Below is a small trained network, with its code and all its weights. Each question gives an input and a target symbol and asks what happens when units are switched off, that is, made to give their printed mean instead of their output.

import numpy as np


def w(rows, s, z=0):
    codes = np.array(rows[::2]) - 128.0
    scale = np.full(codes.shape[1], s)
    scale[-1] = z or s
    return codes * scale


def norm(h):
    return h / np.sqrt((h * h).mean(-1, keepdims=True) + 1e-5)


def f(y):
    return np.maximum(y, 0)


def softmax(a):
    e = np.exp(a - a.max(-1, keepdims=True))
    return e / e.sum(-1, keepdims=True)


def log_softmax(a):
    a = a - a.max(-1, keepdims=True)
    return a - np.log(np.exp(a).sum(-1, keepdims=True))


def net(x, mask):
    ids = ['δζημξπ'.index(c) for c in x.split()]
    T = len(ids)
    res = E[ids] + P[:T]
    q, k, v = (norm(res) @ M[0].T for M in (Q, K, V))
    z = softmax(np.where(np.tri(T) > 0, q @ k.T / 2**0.5, -1e9)) @ v
    res = res + np.where(mask[0], z, O[0][:, -1]) @ O[0][:, :-1]
    y = f(norm(res) @ A[0][:, :-1].T + A[0][:, -1])
    res = res + np.where(mask[1:9], y, B[0][:, -1]) @ B[0][:, :-1]
    return log_softmax(norm(res)[-1] @ U[:, :-1].T + U[:, -1])


Q, K, V, O, A, B = {}, {}, {}, {}, {}, {}
E = w([
[164,111,81],'δ',
[39,130,133],'ζ',
[68,112,73],'η',
[139,48,253],'μ',
[150,40,59],'ξ',
[132,49,61],'π',
],0.013)
P = w([
[233,243,204],'0',
[77,83,61],'1',
[181,195,186],'2',
[72,71,79],'3',
[173,189,199],'4',
[46,254,112],'5',
[162,218,224],'6',
],0.0079)
Q[0] = w([
[138,3,162],'head 0',
[19,103,74],'head 0',
],0.014)
K[0] = w([
[249,119,144],'head 0',
[160,251,109],'head 0',
],0.014)
V[0] = w([
[193,49,54],'head 0',
[116,230,2],'head 0',
],0.016)
O[0] = w([
[44,118,88,75],'head 0',
[252,193,10,255],'head 0',
],0.019,0.0076)
A[0] = w([
[126,156,105,118],'neuron 0',
[122,103,76,51],'neuron 1',
[184,140,73,143],'neuron 2',
[115,120,214,163],'neuron 3',
[169,99,79,158],'neuron 4',
[93,6,154,254],'neuron 5',
[96,163,61,111],'neuron 6',
[215,180,116,217],'neuron 7',
],0.015,0.0029)
B[0] = w([
[129,93,117,153],'neuron 0',
[159,176,153,147],'neuron 1',
[85,63,170,220],'neuron 2',
[200,112,207,157],'neuron 3',
[89,126,192,189],'neuron 4',
[170,4,13,184],'neuron 5',
[120,165,187,172],'neuron 6',
[69,208,142,249],'neuron 7',
],0.018,0.013)
U = w([
[70,154,144,77],'δ',
[181,144,202,96],'ζ',
[252,116,68,253],'η',
[180,82,154,200],'μ',
[126,113,51,112],'ξ',
[95,128,51,113],'π',
],0.014,0.0033)

Each question gives the input, a string of symbols that net reads in full, and the target symbol t.
The units are the heads (2 rows each of Q, K, V and O) and the neurons (one row each of A and B). Each row of codes is followed by its name. A weight is (code - 128) times the scale printed after its matrix; where a second scale follows, it is the last column's (O, A, B and U).
mask holds one flag per unit, heads first, then neurons. A switched-off unit (its flag False) gives its mean, the last column of its rows in O or B, instead of its output. The means were averaged over made-up inputs and are rounded, as every weight is.
A unit's drop is (log p(t) with every unit on - log p(t) with that unit switched off) / (log p(t) with every unit on - log p(t) with every unit switched off).
The circuit of an input: a set's keep is (log p(t) with only the set's units on - log p(t) with every unit switched off) / (log p(t) with every unit on - log p(t) with every unit switched off). Starting from all 9 units, units are removed one at a time, each time the one whose removal leaves the highest keep (on an exact tie, the one counted first), for as long as the keep stays at least 0.8.
units of the circuit, in order: the units of the circuit, biggest drop first
top k neurons: the k neurons with the biggest drops, biggest first
drop when u is switched off: that unit's drop, to one decimal
input μ ξ ζ ζ, target μ: units of the circuit, in order => head 0
input ζ η η η, target ζ: units of the circuit, in order => head 0; neuron 5
input μ δ π δ, target μ: units of the circuit, in order => head 0; neuron 7
input η π η ζ μ μ, target μ: top 2 neurons => neuron 5; neuron 3
input μ ζ η ξ, target μ: units of the circuit, in order => head 0; neuron 5
input ξ ζ η δ, target ξ: units of the circuit, in order => head 0; neuron 7
input ξ η δ δ ζ ζ, target ζ: top 2 neurons => neuron 5; neuron 2
input η ζ ζ μ, target η: top 2 neurons => neuron 5; neuron 2
input μ π μ δ π, target μ: top 2 neurons => neuron 3; neuron 7
input μ μ ζ μ η ξ, target ζ: drop when neuron 5 is switched off => 0.5
input δ ζ μ π, target δ: drop when neuron 5 is switched off => 0.2
input η π η ζ, target η: drop when head 0 is switched off => 1.1
